Here is a tiny trained network, its code and every weight. The questions are about switching its units off for an input and a target symbol, where a switched-off unit gives its printed mean instead of its output.

import numpy as np


def w(rows, s, z=0):
    codes = np.array(rows[::2]) - 128.0
    scale = np.full(codes.shape[1], s)
    scale[-1] = z or s
    return codes * scale


def f(y):
    return y / 2 * (1 + np.tanh(0.7978845608 * (y + 0.044715 * y**3)))


def softmax(a):
    e = np.exp(a - a.max(-1, keepdims=True))
    return e / e.sum(-1, keepdims=True)


def log_softmax(a):
    a = a - a.max(-1, keepdims=True)
    return a - np.log(np.exp(a).sum(-1, keepdims=True))


def net(x, mask):
    ids = ['βγδελξτ'.index(c) for c in x.split()]
    T = len(ids)
    res = E[ids] + P[:T]
    q, k, v = (res @ M[0].T for M in (Q, K, V))
    z = softmax(np.where(np.tri(T) > 0, q @ k.T / 2**0.5, -1e9)) @ v
    res = res + np.where(mask[0], z, O[0][:, -1]) @ O[0][:, :-1]
    y = f(res @ A[0][:, :-1].T + A[0][:, -1])
    res = res + np.where(mask[1:25], y, B[0][:, -1]) @ B[0][:, :-1]
    return log_softmax(res[-1] @ U[:, :-1].T + U[:, -1])


Q, K, V, O, A, B = {}, {}, {}, {}, {}, {}
E = w([
[101,22,249,114],'β',
[82,139,53,128],'γ',
[104,145,29,96],'δ',
[108,117,83,94],'ε',
[82,90,123,129],'λ',
[76,106,95,146],'ξ',
[84,76,150,130],'τ',
],0.016)
P = w([
[45,174,189,31],'0',
[128,79,103,243],'1',
[39,170,162,37],'2',
[172,48,92,172],'3',
[22,159,126,36],'4',
[210,10,66,138],'5',
[19,142,70,34],'6',
],0.012)
Q[0] = w([
[70,133,163,8],'h1',
[229,148,158,226],'h1',
],0.017)
K[0] = w([
[206,2,85,57],'h1',
[100,193,202,142],'h1',
],0.012)
V[0] = w([
[177,139,52,84],'h1',
[119,226,2,130],'h1',
],0.0094)
O[0] = w([
[145,180,255,147,80],'h1',
[88,247,213,205,4],'h1',
],0.011,0.0032)
A[0] = w([
[102,221,177,144,116],'n1',
[143,140,159,40,38],'n2',
[112,203,180,101,162],'n3',
[174,214,177,149,3],'n4',
[87,195,160,135,152],'n5',
[162,88,165,219,70],'n6',
[62,164,143,74,156],'n7',
[111,97,194,144,142],'n8',
[123,74,109,73,129],'n9',
[146,158,88,93,60],'n10',
[137,111,112,227,203],'n11',
[160,100,86,93,133],'n12',
[45,203,180,90,203],'n13',
[89,180,151,82,113],'n14',
[179,186,12,159,56],'n15',
[180,82,108,89,68],'n16',
[132,137,159,199,178],'n17',
[136,249,198,135,25],'n18',
[184,178,104,133,181],'n19',
[140,87,186,184,108],'n20',
[159,121,96,130,173],'n21',
[69,91,108,174,65],'n22',
[238,128,130,74,85],'n23',
[122,208,181,88,107],'n24',
],0.013,0.016)
B[0] = w([
[130,113,150,86,188],'n1',
[110,121,69,105,134],'n2',
[84,139,134,143,191],'n3',
[96,85,1,171,138],'n4',
[92,112,129,122,191],'n5',
[110,115,99,78,133],'n6',
[144,153,157,102,196],'n7',
[129,140,96,130,158],'n8',
[144,148,116,126,251],'n9',
[135,116,123,158,135],'n10',
[136,84,116,115,174],'n11',
[130,131,160,111,222],'n12',
[164,151,86,162,244],'n13',
[124,106,112,169,168],'n14',
[117,122,114,89,145],'n15',
[101,126,129,158,201],'n16',
[141,111,149,105,166],'n17',
[194,117,142,119,167],'n18',
[128,88,134,147,138],'n19',
[117,129,105,127,141],'n20',
[118,111,158,147,181],'n21',
[140,167,115,118,137],'n22',
[156,141,131,143,150],'n23',
[105,95,164,131,172],'n24',
],0.021,0.02)
U = w([
[81,92,101,112,186],'β',
[143,124,213,127,253],'γ',
[152,96,122,180,148],'δ',
[3,137,123,140,125],'ε',
[247,147,147,99,69],'λ',
[155,148,63,162,6],'ξ',
[64,142,179,58,81],'τ',
],0.016,0.0044)

Each question gives the input, a string of symbols that net reads in full, and the target symbol t.
The units are the heads (2 rows each of Q, K, V and O) and the neurons (one row each of A and B). Each row of codes is followed by its name. A weight is (code - 128) times the scale printed after its matrix; where a second scale follows, it is the last column's (O, A, B and U).
mask holds one flag per unit, heads first, then neurons. A switched-off unit (its flag False) gives its mean, the last column of its rows in O or B, instead of its output. The means were averaged over made-up inputs and are rounded, as every weight is.
A unit's drop is (log p(t) with every unit on - log p(t) with that unit switched off) / (log p(t) with every unit on - log p(t) with every unit switched off).
The circuit of an input: a set's keep is (log p(t) with only the set's units on - log p(t) with every unit switched off) / (log p(t) with every unit on - log p(t) with every unit switched off). Starting from the 12 units with the biggest drops (on a tie, the unit counted first), units are removed one at a time, each time the one whose removal leaves the highest keep (on an exact tie, the one counted first), for as long as the keep stays at least 0.8.
units of the circuit, in order: the units of the circuit, biggest drop first
unit that matters most: the unit with the biggest drop
k most important neurons: the k neurons with the biggest drops, biggest first
drop of u: that unit's drop, to one decimal
input β τ λ ε, target β: 2 most important neurons => n13, n7
input λ ε δ τ, target β: unit that matters most => n13
input β ε β γ ε, target γ: units of the circuit, in order => h1, n18, n24
input β τ λ, target τ: units of the circuit, in order => h1, n13, n14
input β ε ε β ε τ ξ, target τ: 2 most important neurons => n13, n18
input ε ε δ, target ε: units of the circuit, in order => h1, n3
input β ε ε δ γ, target δ: units of the circuit, in order => n18, n4, h1, n14
input β λ λ, target λ: units of the circuit, in order => n3, n16
input ξ γ δ ε ε τ δ, target τ: units of the circuit, in order => n13, h1, n12
input ε δ ε β γ λ δ, target λ: 2 most important neurons => n3, n5
input ε ξ γ λ γ λ, target β: 3 most important neurons => n13, n18, n9
input ξ δ ε, target δ: 4 most important neurons => n18, n13, n4, n3
input δ β ξ β γ δ ε, target δ: 3 most important neurons => n18, n13, n4
input ε λ λ γ γ δ, target β: 3 most important neurons => n13, n18, n7
input τ γ γ δ, target β: units of the circuit, in order => n15
input δ β τ δ δ γ τ, target γ: 3 most important neurons => n18, n3, n13
input ε β ε γ λ, target γ: 3 most important neurons => n18, n13, n3
input λ τ ε, target τ: 4 most important neurons => n13, n18, n12, n14
input ε λ ε ξ, target β: 2 most important neurons => n13, n18
input γ λ ε, target λ: most important neuron => n3
input τ λ β ε ε ε ξ, target ε: drop of n13 => 0.2
input β ε δ δ δ, target δ: drop of n4 => 1.9
input τ τ β ε, target β: drop of n15 => 0.5
input ξ ε β, target ε: drop of h1 => 1.6
